Below are the code and all the weights of a small trained network. Each question names an input and a class and asks about switching units off, where a switched-off unit gives its printed mean instead of its output.

import numpy as np


def w(rows, s, z=0):
    codes = np.array(rows[::2]) - 128.0
    scale = np.full(codes.shape[1], s)
    scale[-1] = z or s
    return codes * scale


def f(y):
    return y / 2 * (1 + np.tanh(0.7978845608 * (y + 0.044715 * y**3)))


def log_softmax(a):
    a = a - a.max(-1, keepdims=True)
    return a - np.log(np.exp(a).sum(-1, keepdims=True))


def net(x, mask):
    res = np.array(x, float).reshape(1, 3) / 4 @ E
    y = f(res @ A[0][:, :-1].T + A[0][:, -1])
    res = res + np.where(mask, y, B[0][:, -1]) @ B[0][:, :-1]
    return log_softmax(res[-1] @ U[:, :-1].T + U[:, -1])


A, B = {}, {}
E = w([
[197,131,237,141,179,56,147,132,70,169,118],'x0',
[122,56,129,143,89,168,153,99,5,25,173],'x1',
[136,42,87,157,173,166,52,202,112,149,231],'x2',
],0.012)
A[0] = w([
[179,138,164,140,114,73,135,115,45,188,80,206],'n0',
[91,219,179,87,113,120,164,107,38,148,62,161],'n1',
[147,154,129,62,45,95,150,16,124,113,86,2],'n2',
[201,108,169,120,152,89,154,133,103,143,99,220],'n3',
[113,159,119,80,93,82,210,97,148,98,54,11],'n4',
[128,112,100,96,142,156,159,52,51,72,158,87],'n5',
[119,79,120,191,209,113,134,248,85,145,117,107],'n6',
[147,255,93,56,207,130,93,49,227,216,146,26],'n7',
[102,138,95,79,105,161,84,116,151,87,92,130],'n8',
[135,143,133,153,46,115,145,97,55,21,147,82],'n9',
[24,167,11,129,98,168,125,95,123,112,66,200],'n10',
[191,153,205,153,125,61,141,124,75,162,116,199],'n11',
[218,142,33,91,127,181,101,143,137,108,152,59],'n12',
[56,180,137,96,144,128,240,106,127,105,88,57],'n13',
[35,129,73,152,61,154,158,123,181,116,101,219],'n14',
],0.0076,0.0014)
B[0] = w([
[122,131,87,143,113,125,145,163,65,130,108,192],'n0',
[73,147,110,90,191,119,91,161,186,94,131,199],'n1',
[104,94,144,20,155,177,79,169,157,125,114,194],'n2',
[142,139,111,170,90,96,159,101,96,50,58,182],'n3',
[93,84,117,86,175,180,117,197,185,123,163,196],'n4',
[197,125,224,143,142,149,152,103,133,214,159,190],'n5',
[40,75,159,97,167,172,128,144,108,2,118,189],'n6',
[157,161,181,180,89,216,169,21,141,185,208,252],'n7',
[117,198,100,141,107,123,135,106,99,104,94,173],'n8',
[177,153,218,126,78,190,178,52,164,182,183,206],'n9',
[150,154,96,115,33,69,71,150,71,68,81,225],'n10',
[66,147,85,129,80,21,128,114,64,152,74,206],'n11',
[94,133,117,111,111,143,128,143,143,69,126,173],'n12',
[102,108,126,92,187,133,106,156,214,62,162,185],'n13',
[108,174,109,140,130,40,162,98,39,128,68,210],'n14',
],0.0086,0.013)
U = w([
[156,237,88,189,108,42,154,151,22,43,49,234],'0',
[222,181,231,187,127,208,182,77,156,238,175,2],'1',
[108,73,119,123,211,184,51,255,179,51,145,118],'2',
],0.0086,0.00079)

Each question gives the input, the list of numbers given to net, and the class t.
The units are the neurons (one row each of A and B). Each row of codes is followed by its name. A weight is (code - 128) times the scale printed after its matrix; where a second scale follows, it is the last column's (A, B and U).
mask holds one flag per neuron, in row order. A switched-off neuron (its flag False) gives its mean, the last column of its row in B, instead of its output. The means were averaged over made-up inputs and are rounded, as every weight is.
A unit's drop is (log p(t) with every unit on - log p(t) with that unit switched off) / (log p(t) with every unit on - log p(t) with every unit switched off).
The circuit of an input: a set's keep is (log p(t) with only the set's units on - log p(t) with every unit switched off) / (log p(t) with every unit on - log p(t) with every unit switched off). Starting from the 12 units with the biggest drops (on a tie, the unit counted first), units are removed one at a time, each time the one whose removal leaves the highest keep (on an exact tie, the one counted first), for as long as the keep stays at least 0.8.
circuit, biggest first: the units of the circuit, biggest drop first
top k neurons: the k neurons with the biggest drops, biggest first
drop of u: that unit's drop, to one decimal
input [0,-7,7], class 1: circuit, biggest first : n7
input [-8,-6,8], class 0: circuit, biggest first : n14, n10
input [8,-2,7], class 0: top 2 neurons : n11, n3
input [5,8,2], class 1: top 2 neurons : n9, n5
input [-7,-7,4], class 0: top 3 neurons : n10, n14, n9
input [-7,8,-5], class 1: top 2 neurons : n9, n5
input [4,6,6], class 1: top 3 neurons : n5, n9, n1
input [6,2,-7], class 2: top 3 neurons : n4, n2, n1
input [-8,-8,1], class 0: top 3 neurons : n10, n14, n9
input [0,4,-4], class 1: top 3 neurons : n9, n5, n6
input [4,5,-5], class 1: top 2 neurons : n9, n5
input [6,-4,0], class 0: drop of n3 : 0.0
input [1,-3,-4], class 2: drop of n5 : 0.1
input [0,8,7], class 1: circuit, biggest first : n5
input [-6,5,6], class 0: drop of n4 : 0.2
input [-2,7,-8], class 2: drop of n4 : 0.4
